Here is a tiny trained network, its code and every weight. The questions are about switching its units off for an input and a class, where a switched-off unit gives its printed mean instead of its output.

import numpy as np


def w(rows, s, z=0):
    codes = np.array(rows[::2]) - 128.0
    scale = np.full(codes.shape[1], s)
    scale[-1] = z or s
    return codes * scale


def f(y):
    return y / 2 * (1 + np.tanh(0.7978845608 * (y + 0.044715 * y**3)))


def log_softmax(a):
    a = a - a.max(-1, keepdims=True)
    return a - np.log(np.exp(a).sum(-1, keepdims=True))


def net(x, mask):
    res = np.array(x, float).reshape(1, 4) / 4 @ E
    y = f(res @ A[0][:, :-1].T + A[0][:, -1])
    res = res + np.where(mask, y, B[0][:, -1]) @ B[0][:, :-1]
    return log_softmax(res[-1] @ U[:, :-1].T + U[:, -1])


A, B = {}, {}
E = w([
[137,155,227,46],'x0',
[183,245,144,171],'x1',
[103,77,218,189],'x2',
[227,81,145,125],'x3',
],0.011)
A[0] = w([
[127,156,138,150,102],'neuron 1',
[178,1,111,69,123],'neuron 2',
[201,67,178,184,117],'neuron 3',
[148,121,134,137,251],'neuron 4',
[57,149,137,139,87],'neuron 5',
[253,173,146,182,119],'neuron 6',
[92,152,155,101,106],'neuron 7',
[146,167,144,155,97],'neuron 8',
[167,75,188,189,120],'neuron 9',
[211,71,63,207,114],'neuron 10',
[228,121,53,47,124],'neuron 11',
[129,101,175,173,83],'neuron 12',
[206,113,190,51,112],'neuron 13',
],0.018,0.012)
B[0] = w([
[101,148,97,111,140],'neuron 1',
[123,142,90,19,248],'neuron 2',
[188,232,163,147,219],'neuron 3',
[224,30,218,113,217],'neuron 4',
[157,252,64,112,159],'neuron 5',
[121,130,96,16,230],'neuron 6',
[123,124,77,164,157],'neuron 7',
[66,122,102,106,155],'neuron 8',
[56,147,197,149,214],'neuron 9',
[131,99,20,204,225],'neuron 10',
[77,195,235,176,222],'neuron 11',
[17,140,115,150,168],'neuron 12',
[138,95,3,221,226],'neuron 13',
],0.031,0.016)
U = w([
[99,132,109,9,71],'0',
[139,116,71,220,132],'1',
[75,195,220,173,63],'2',
[156,185,126,120,254],'3',
[214,61,212,116,116],'4',
],0.013,0.0083)

Each question gives the input, the list of numbers given to net, and the class t.
The units are the neurons (one row each of A and B). Each row of codes is followed by its name. A weight is (code - 128) times the scale printed after its matrix; where a second scale follows, it is the last column's (A, B and U).
mask holds one flag per neuron, in row order. A switched-off neuron (its flag False) gives its mean, the last column of its row in B, instead of its output. The means were averaged over made-up inputs and are rounded, as every weight is.
A unit's drop is (log p(t) with every unit on - log p(t) with that unit switched off) / (log p(t) with every unit on - log p(t) with every unit switched off).
The circuit of an input: a set's keep is (log p(t) with only the set's units on - log p(t) with every unit switched off) / (log p(t) with every unit on - log p(t) with every unit switched off). Starting from the 12 units with the biggest drops (on a tie, the unit counted first), units are removed one at a time, each time the one whose removal leaves the highest keep (on an exact tie, the one counted first), for as long as the keep stays at least 0.8.
circuit, biggest first: the units of the circuit, biggest drop first
unit that matters most: the unit with the biggest drop
k most important neurons: the k neurons with the biggest drops, biggest first
drop when u is switched off: that unit's drop, to one decimal
input [4,-3,-3,3], class 1: unit that matters most	neuron 13
input [-4,-7,6,3], class 0: 2 most important neurons	neuron 2; neuron 11
input [7,-6,-8,-7], class 2: 2 most important neurons	neuron 10; neuron 6
input [-1,-5,6,0], class 2: 3 most important neurons	neuron 6; neuron 9; neuron 3
input [-6,6,1,5], class 0: 2 most important neurons	neuron 6; neuron 13
input [3,1,-3,1], class 4: 3 most important neurons	neuron 10; neuron 9; neuron 12
input [-5,4,-8,6], class 2: 2 most important neurons	neuron 11; neuron 13
input [5,4,-7,-2], class 2: 2 most important neurons	neuron 11; neuron 10
input [-2,6,-6,2], class 0: 3 most important neurons	neuron 6; neuron 9; neuron 3
input [-7,-8,8,-3], class 0: 3 most important neurons	neuron 2; neuron 11; neuron 13
input [-5,-2,1,6], class 3: 4 most important neurons	neuron 13; neuron 2; neuron 3; neuron 10
input [7,-1,-8,0], class 2: 2 most important neurons	neuron 11; neuron 10
input [-5,-7,7,5], class 0: 2 most important neurons	neuron 2; neuron 11
input [-5,7,-5,2], class 0: circuit, biggest first	neuron 6
input [3,4,-6,-3], class 2: 2 most important neurons	neuron 2; neuron 11
input [8,2,-8,0], class 1: 2 most important neurons	neuron 13; neuron 9
input [3,-6,7,-8], class 3: 3 most important neurons	neuron 11; neuron 5; neuron 13
input [8,-4,4,5], class 1: drop when neuron 13 is switched off	5.4
input [3,7,-2,1], class 0: drop when neuron 6 is switched off	0.6
input [3,-5,8,4], class 2: unit that matters most	neuron 9
input [7,-1,0,5], class 1: drop when neuron 13 is switched off	4.6
input [8,-3,-7,8], class 1: drop when neuron 8 is switched off	0.0
